What each symbol does to the objects:
at | $ & § * ! @
z622 | z530 z422 z692 z153 z313 z794
z71 | z243 z324 z300 z458 z490 z990
z994 | z670 z430 z396 z761 z266 z356
z592 | z524 z944 z380 z983 z363 z373
z405 | z342 z641 z497 z592 z380 z365
z841 | z936 z133 z392 z670 z849 z983
z524 | z960 z24 z365 z859 z373 z405
z786 | z894 z601 z988 z990 z753 z964
z944 | z24 z363 z859 z427 z841 z936
z815 | z944 z797 z983 z989 z678 z841
z988 | z153 z783 z501 z753 z521 z205
z862 | z753 z212 z255 z38 z883 z324
z286 | z597 z103 z44 z786 z988 z153
z894 | z422 z501 z153 z783 z964 z286
z176 | z198 z295 z242 z774 z979 z367
z979 | z367 z158 z186 z332 z861 z889
z300 | z786 z801 z668 z490 z862 z753
z883 | z324 z144 z458 z829 z176 z198
z313 | z794 z286 z192 z205 z103 z276
z929 | z797 z356 z989 z530 z627 z134
z761 | z999 z622 z266 z276 z422 z45
z50 | z584 z405 z180 z10 z641 z306
z497 | z331 z524 z306 z380 z24 z50
z762 | z10 z392 z936 z133 z815 z944
z363 | z373 z841 z762 z480 z133 z758
z342 | z749 z306 z331 z524 z365 z956
z741 | z480 z994 z134 z523 z430 z929
z144 | z490 z176 z167 z889 z295 z38
z983 | z859 z427 z363 z678 z480 z392
z38 | z32 z367 z883 z186 z829 z167
z373 | z405 z936 z10 z392 z758 z380
z45 | z994 z794 z523 z192 z597 z266
z396 | z849 z999 z929 z266 z530 z741
z990 | z783 z255 z753 z212 z32 z300
z480 | z392 z670 z133 z396 z929 z797
z670 | z815 z929 z849 z999 z356 z678
z324 | z668 z490 z801 z167 z198 z255
z964 | z286 z243 z205 z300 z668 z988
z530 | z741 z45 z627 z443 z794 z430
z134 | z133 z396 z670 z430 z999 z989
z678 | z841 z134 z480 z994 z396 z849
z758 | z380 z983 z944 z797 z427 z762
z783 | z993 z521 z964 z71 z300 z786
z960 | z887 z50 z956 z723 z405 z342
z753 | z964 z71 z521 z32 z324 z668
z103 | z276 z988 z894 z601 z783 z993
z367 | z458 z829 z144 z292 z889 z242
z749 | z581 z399 z178 z960 z956 z432
z54 | z883 z186 z367 z158 z292 z176
z627 | z134 z523 z994 z794 z761 z999
z133 | z758 z849 z815 z929 z989 z427
z501 | z313 z964 z993 z521 z243 z103
z422 | z45 z313 z443 z993 z286 z597
z153 | z443 z993 z313 z964 z205 z44
z198 | z255 z38 z212 z54 z367 z458
z993 | z192 z205 z286 z243 z786 z894
z255 | z521 z32 z71 z883 z458 z801
z774 | z54 z608 z979 z432 z332 z292
z186 | z144 z292 z829 z861 z581 z295
z723 | z180 z10 z405 z936 z592 z524
z44 | z622 z894 z276 z988 z501 z313
z306 | z399 z365 z960 z24 z723 z180
z608 | z186 z332 z158 z455 z749 z581
z432 | z158 z455 z332 z342 z331 z178
z192 | z761 z44 z597 z103 z894 z422
z158 | z829 z861 z292 z749 z178 z774
z889 | z242 z774 z295 z160 z608 z186
z458 | z801 z167 z490 z176 z242 z212
z849 | z983 z989 z797 z356 z741 z480
z936 | z641 z758 z592 z815 z983 z859
z160 | z979 z432 z608 z584 z455 z861
z242 | z212 z54 z38 z979 z186 z144
z276 | z692 z153 z422 z501 z993 z192
z356 | z678 z627 z741 z45 z523 z396
z266 | z356 z692 z530 z422 z443 z523
z601 | z501 z753 z783 z255 z71 z243
z24 | z50 z373 z723 z762 z936 z641
z331 | z178 z960 z399 z365 z50 z584
z887 | z608 z584 z432 z180 z342 z749
z861 | z889 z178 z581 z399 z887 z608
z801 | z601 z862 z990 z198 z212 z71
z521 | z205 z300 z243 z324 z801 z601
z668 | z988 z990 z601 z862 z255 z521
z523 | z396 z761 z430 z597 z622 z530
z180 | z455 z497 z342 z641 z524 z960
z295 | z38 z979 z54 z608 z158 z829
z427 | z762 z480 z841 z134 z670 z815
z399 | z160 z956 z887 z50 z180 z455
z332 | z292 z749 z861 z331 z399 z160
z365 | z956 z723 z50 z373 z10 z497
z829 | z167 z889 z176 z581 z774 z54
z167 | z862 z242 z198 z295 z54 z883
z380 | z365 z859 z24 z363 z762 z10
z859 | z723 z762 z373 z841 z392 z592
z392 | z592 z815 z758 z849 z797 z363
z597 | z266 z276 z622 z894 z153 z443
z10 | z497 z592 z641 z758 z944 z24
z999 | z989 z530 z356 z692 z45 z994
z32 | z300 z458 z324 z144 z167 z862
z581 | z295 z160 z774 z887 z432 z158
z490 | z990 z198 z862 z242 z38 z32
z956 | z432 z180 z584 z405 z497 z331
z692 | z627 z443 z45 z313 z192 z761
z797 | z363 z678 z427 z741 z134 z133
z430 | z929 z266 z999 z622 z692 z627
z443 | z523 z192 z794 z286 z44 z622
z989 | z427 z741 z678 z627 z994 z670
z212 | z71 z883 z32 z367 z144 z490
z641 | z306 z380 z524 z944 z859 z723
z455 | z861 z331 z749 z306 z960 z887
z243 | z103 z668 z786 z801 z990 z783
z584 | z332 z342 z455 z497 z306 z399
z205 | z44 z786 z103 z668 z601 z501
z794 | z430 z597 z761 z44 z276 z692
z292 | z176 z581 z889 z178 z160 z979
z178 | z774 z887 z160 z956 z584 z332

In the rows, 478 stands for zero.

The rows follow the links: the fewer symbols apart two objects are, the more alike their rows tend to be.

Named rows; a name shown again gets a slightly different row:
z883: 145 635 377 561 550 347 474 678 555 503 608 282 684 433 598 561 379 599 393 186 323 438 219 717 702 429 303 737 696 513 554 356 619 577 650 820 448 404 618 551 423 305 464 476 561 559 512 599 439 560 357 476 330 206 398 517 444 559 450 589 518 235
z10: 525 314 423 673 581 802 490 311 350 691 382 403 422 176 481 416 489 238 633 265 739 610 554 496 393 733 607 369 400 317 372 632 718 592 605 258 642 486 426 379 400 442 613 396 170 407 480 408 382 572 521 532 701 453 570 466 450 242 546 569 342 726
z198: 174 663 407 557 515 343 440 677 491 532 625 252 708 441 588 550 400 617 375 152 347 456 207 745 673 454 353 762 706 521 574 373 588 585 666 792 449 403 632 547 427 305 541 463 559 539 550 594 402 565 375 475 333 246 390 459 484 521 459 598 533 278
z276: 684 654 554 297 177 429 395 523 187 552 476 536 589 881 389 418 485 682 465 558 485 572 571 451 410 357 654 600 334 497 582 549 113 389 408 448 411 541 689 550 435 650 593 427 452 438 564 626 436 301 423 443 275 928 455 322 689 493 599 440 479 478
z530: 673 484 561 443 577 381 546 393 600 450 469 746 422 627 412 459 639 321 841 930 273 371 570 579 574 434 208 217 358 719 580 403 352 432 338 359 581 361 521 372 522 618 199 507 490 535 485 422 483 383 330 541 262 606 470 463 581 654 628 440 469 514
z979: 498 370 699 543 444 399 594 502 406 265 500 555 310 513 440 555 416 811 74 485 667 279 455 293 598 516 404 566 668 378 364 351 614 458 663 614 317 548 124 544 594 263 472 490 659 511 338 443 577 551 541 355 467 182 475 625 322 353 226 478 500 625
z983: 418 388 474 404 637 532 384 378 832 439 598 518 535 194 532 542 566 141 631 571 297 482 391 488 287 476 507 235 463 484 397 480 452 365 180 258 576 489 558 252 563 385 418 633 584 256 626 273 534 619 669 562 901 468 562 391 518 651 636 497 496 457
z692: 734 533 613 255 344 283 465 373 528 390 483 711 409 748 377 414 623 463 511 940 304 376 604 433 443 347 452 313 357 670 549 377 168 352 233 343 378 469 498 472 598 711 371 501 671 468 510 408 516 312 470 527 377 753 443 411 612 649 527 325 591 493
z741: 651 399 635 626 631 629 532 499 392 509 549 702 546 563 438 598 549 486 903 600 504 476 450 599 571 530 243 414 420 511 512 608 334 396 476 351 701 437 661 188 406 328 355 511 297 381 537 569 452 474 346 397 308 610 644 447 671 506 864 710 229 717
z801: 432 465 639 271 335 349 437 458 335 356 641 305 511 538 471 503 347 659 136 104 413 382 262 586 546 527 689 737 602 471 409 461 346 605 579 550 242 397 467 658 650 508 835 440 567 409 571 300 248 382 392 448 418 435 450 363 639 364 353 537 704 446
z523: 672 485 556 388 536 341 537 378 621 428 460 737 408 670 416 451 649 334 766 971 254 362 579 551 539 430 240 227 349 730 587 390 336 418 303 351 526 358 515 388 551 664 206 500 539 529 488 417 482 386 346 549 288 603 433 472 561 669 585 394 509 509
z186: 420 360 628 502 515 357 626 555 528 187 503 545 305 501 465 598 378 770 97 491 559 274 419 276 594 442 361 570 659 407 377 341 586 439 586 651 330 522 141 535 591 282 390 527 683 554 301 447 622 519 542 334 461 133 476 667 291 450 228 467 491 492
z929: 626 393 674 616 606 627 531 523 372 499 579 682 570 547 423 636 529 539 852 568 523 472 418 558 539 548 284 418 426 460 470 628 323 373 478 340 701 476 630 158 416 272 397 547 293 333 522 557 473 485 392 372 343 624 652 442 681 508 879 710 220 726
z581: 538 538 713 686 359 422 527 435 223 577 469 502 410 506 425 466 517 790 159 500 778 363 512 417 581 679 432 578 670 402 457 319 749 547 797 591 341 578 207 530 488 243 523 376 557 499 409 531 517 611 553 444 472 276 437 557 359 236 269 493 511 713
z993: 505 620 250 388 377 505 480 613 283 586 358 397 558 730 465 383 404 481 693 391 403 636 548 582 562 354 507 598 297 560 635 618 305 567 510 578 526 376 725 637 341 774 501 379 262 645 456 684 370 251 239 482 94 764 411 433 578 491 565 457 439 277
z749: 380 767 331 754 378 427 445 459 444 855 362 373 572 380 537 321 610 468 412 626 673 562 606 516 468 602 417 413 579 509 606 264 905 560 673 670 475 591 438 541 283 382 334 352 533 576 449 695 604 690 595 606 576 340 326 539 263 418 288 358 515 477
z342: 371 515 194 538 445 561 443 516 649 563 291 407 397 326 534 373 476 367 345 606 609 620 688 180 251 356 600 336 435 375 463 459 698 372 363 533 476 660 329 521 345 518 327 506 546 565 348 571 747 605 764 529 787 405 413 614 173 505 264 269 431 339
z32: 317 609 565 458 363 348 400 560 330 527 674 246 674 503 521 528 383 687 246 63 417 432 216 731 619 558 543 805 701 480 475 413 473 615 676 665 337 411 617 587 532 343 750 413 554 409 602 483 283 494 380 456 383 372 420 351 615 404 442 622 616 397

Each walk starts at a row. The symbols on each line, taken left to right, move it on to the next object.
Answer with the object's row; about right is enough.
new walk
174 498 372 516 621 324 563 724 703 280 544 399 506 410 580 600 376 608 341 379 304 372 290 525 665 341 256 618 688 509 502 345 605 492 559 797 430 435 432 535 487 341 307 562 639 627 392 557 554 574 442 422 360 111 406 638 295 622 335 522 495 230
* ! & § § 529 596 687 704 354 431 531 416 221 651 479 487 443 489 429 434 538 761 203 511 805 402 528 453 571 691 417 553 663 410 474 302 777 562 805 599 365 582 240 525 437 241 511 351 564 503 428 581 541 639 544 459 488 282 428 532 363 245 292 494 504 723
§ ! * § ! $ § 359 763 292 728 404 443 409 466 489 825 356 370 547 360 535 307 603 434 428 641 638 580 625 488 438 561 409 398 563 517 608 273 882 537 632 668 490 594 435 551 271 414 298 357 537 602 437 693 616 684 614 613 612 328 302 550 227 448 286 336 495 425
new walk
403 503 635 311 318 350 408 466 313 414 667 280 560 543 489 518 340 674 158 78 420 399 239 617 573 551 649 764 646 463 420 445 368 599 605 554 294 408 511 635 633 460 829 421 577 397 573 355 245 417 381 448 415 427 431 343 647 362 394 549 679 451
* § ! ! @ $ * ! & & 396 773 419 758 366 424 448 418 379 850 366 383 559 411 511 309 620 515 395 588 717 546 592 527 498 623 401 440 594 501 592 266 878 590 728 651 473 599 423 544 288 362 351 328 514 596 473 664 578 683 590 604 560 325 336 528 291 374 302 385 512 511
§ ! @ @ & 342 676 194 625 429 470 428 501 644 703 316 378 496 336 548 326 566 358 395 675 586 595 672 339 330 430 493 340 490 463 551 347 818 458 476 611 499 617 399 535 305 486 265 438 567 608 404 653 687 644 702 588 705 365 353 590 185 509 262 268 481 338
new walk
652 420 629 630 643 573 543 492 404 525 526 696 529 578 431 590 572 458 941 643 476 473 458 612 598 543 199 388 419 522 541 583 373 429 485 368 710 408 642 215 411 361 315 520 282 418 503 545 475 459 304 417 280 596 616 459 653 533 849 675 247 688
& § § * & 722 527 615 280 399 295 485 367 582 377 486 727 411 719 398 423 625 432 575 970 271 380 606 444 481 360 406 274 344 705 558 368 214 353 233 341 420 452 481 460 601 679 289 512 641 490 514 392 521 331 445 523 355 722 436 421 601 649 541 325 584 491
@ * § ! & @ § 601 665 412 385 249 485 414 580 164 611 424 457 593 815 426 402 441 621 597 431 491 633 571 527 477 365 596 652 314 502 612 615 193 456 480 517 469 486 744 588 369 688 578 369 316 527 522 709 390 270 326 436 177 880 458 369 674 480 634 494 430 391
new walk
481 590 206 405 427 497 505 611 332 544 331 395 529 686 470 393 419 447 683 388 363 630 544 587 570 332 480 613 291 553 634 617 326 587 489 574 557 347 698 652 354 801 477 369 250 687 437 653 345 230 206 494 94 717 419 453 558 519 563 456 434 255
! * ! * @ § § * * 544 487 729 654 379 418 566 433 248 493 483 525 389 512 417 479 475 815 126 482 788 347 488 365 592 639 410 578 678 385 426 341 704 536 773 589 318 574 168 517 505 233 527 404 587 499 387 523 548 590 546 407 484 259 457 579 347 259 259 486 521 713
$ @ § $ * 219 432 445 509 640 340 604 685 710 187 518 462 418 436 550 601 369 633 256 447 367 315 328 419 630 338 264 570 674 472 453 353 601 468 541 773 397 451 304 545 533 320 324 576 669 620 324 518 599 529 488 388 383 86 443 677 282 610 279 472 505 289
new walk
631 669 468 361 231 471 403 542 164 614 434 467 601 838 426 398 445 655 528 461 500 643 560 506 475 381 621 637 341 494 602 611 187 458 455 484 453 511 728 577 385 664 599 386 367 491 536 684 407 279 360 430 207 905 454 342 677 472 619 471 455 421
& & § * ! & & * @ 141 594 341 560 602 332 523 709 660 404 581 337 614 418 585 592 387 595 397 286 303 409 256 645 689 395 267 684 678 517 540 360 634 547 614 838 439 402 531 532 431 321 374 532 611 609 446 583 514 557 401 458 334 138 405 581 373 610 399 564 524 201
$ $ * & & $ $ $ * 464 389 619 200 361 337 457 429 384 254 600 339 428 546 441 496 327 602 127 180 351 342 322 517 534 482 685 677 546 472 381 469 283 592 491 495 248 377 408 688 712 602 809 470 585 451 528 243 255 329 366 444 409 438 450 397 617 385 303 463 713 403
new walk
574 662 355 392 298 498 449 594 205 612 386 444 589 800 442 396 445 558 617 408 466 665 549 554 513 369 553 649 315 503 620 611 236 509 501 546 512 448 752 604 350 706 554 380 290 569 495 707 378 265 302 445 131 860 447 379 639 482 637 486 422 370
! $ § * $ $ 745 550 637 212 248 315 406 398 416 414 504 661 442 820 375 411 573 572 435 858 360 429 585 391 404 345 550 398 343 597 544 435 133 329 253 346 351 522 539 509 582 666 443 493 667 399 548 453 510 311 500 464 390 822 454 375 654 595 531 336 594 490
& § § & $ § & 707 507 573 309 445 294 498 355 596 390 473 733 395 702 393 427 617 384 646 984 275 377 584 468 489 378 330 255 340 719 566 372 250 373 259 344 456 404 501 429 590 684 257 496 619 508 510 380 519 343 417 522 344 673 444 445 570 655 548 335 582 487
new walk
663 450 548 536 635 445 573 415 548 492 456 723 452 592 408 501 640 338 918 866 321 406 543 624 600 476 136 262 360 689 599 450 396 458 405 371 638 352 578 313 474 533 193 488 398 541 505 467 460 417 285 520 229 580 501 487 572 619 721 538 390 574
@ * @ & $ ! 730 537 628 223 303 291 419 381 480 389 477 700 429 800 376 411 592 516 466 896 327 402 591 390 425 345 510 334 341 640 534 398 145 345 233 357 368 493 494 488 600 685 398 522 664 406 536 399 516 326 490 488 384 781 435 383 615 616 504 314 588 477
! * @ & § * & 469 358 582 160 401 333 487 431 457 220 573 360 376 537 443 477 332 551 147 222 325 353 346 485 530 450 676 638 523 505 392 498 276 611 470 474 246 359 382 717 733 666 777 465 577 472 500 216 259 297 365 447 404 453 443 421 586 427 284 433 738 372
new walk
454 547 200 389 475 488 526 588 405 485 320 399 494 664 464 382 387 404 691 384 332 596 543 607 573 320 479 590 293 583 616 603 353 597 488 601 529 340 674 664 387 824 464 394 236 729 431 608 352 242 208 496 88 672 412 478 536 522 532 425 457 218
§ * * ! * 201 464 388 525 628 334 590 689 728 248 539 430 457 420 560 615 366 622 310 403 318 330 314 457 648 328 237 599 657 483 480 340 612 481 555 813 411 433 355 545 516 334 319 572 665 630 362 524 595 532 462 387 375 89 437 666 290 628 304 483 505 258
* ! $ $ @ @ § 148 625 363 568 574 334 486 709 609 454 611 295 643 432 593 566 398 598 415 245 305 414 245 685 691 399 287 705 686 523 548 356 629 561 642 835 446 396 582 552 426 304 409 508 591 596 479 615 483 561 392 452 332 172 399 543 412 598 425 568 523 224
new walk
380 360 568 494 563 349 624 605 591 168 504 550 328 485 487 609 368 741 138 466 504 271 399 293 598 392 330 563 661 408 391 367 575 430 578 680 339 505 181 529 596 305 390 548 693 587 302 439 633 528 523 354 422 119 471 690 288 481 225 468 489 457
§ § § @ § $ * § § 224 656 480 517 429 356 418 622 385 580 651 240 714 467 562 551 379 654 337 94 399 453 187 758 651 522 437 781 706 492 528 397 537 622 684 739 396 402 649 573 455 317 645 439 540 459 571 548 332 524 356 486 358 311 415 399 572 465 478 610 570 345
§ @ * & § 143 558 356 557 614 332 546 722 672 353 562 363 562 407 588 608 364 582 379 318 305 375 267 578 675 353 231 655 688 512 504 351 613 521 581 829 448 408 493 540 464 328 336 536 623 641 415 568 536 560 409 445 343 118 405 617 336 615 369 539 499 211
new walk
630 378 696 596 597 644 513 507 375 464 583 686 568 544 445 638 504 542 811 512 538 488 407 523 503 523 338 461 462 413 438 636 285 341 458 325 672 494 643 155 424 271 437 545 322 288 535 557 492 496 438 358 404 637 677 429 687 501 876 720 233 720
* @ * $ $ ! ! ! 722 612 619 249 184 365 380 459 265 504 500 580 523 870 383 414 513 675 415 688 469 516 571 410 382 352 644 516 355 536 539 497 110 352 331 400 357 555 621 531 519 651 569 448 570 403 566 545 461 302 486 442 359 917 461 340 689 520 581 391 547 510
@ & @ * ! $ & 441 514 189 356 512 474 538 577 433 444 308 388 458 634 505 388 393 364 668 384 296 582 538 575 594 317 471 567 286 589 603 596 346 605 460 585 523 309 630 684 433 853 467 408 267 726 414 567 322 229 197 506 100 642 389 484 505 544 465 414 483 201
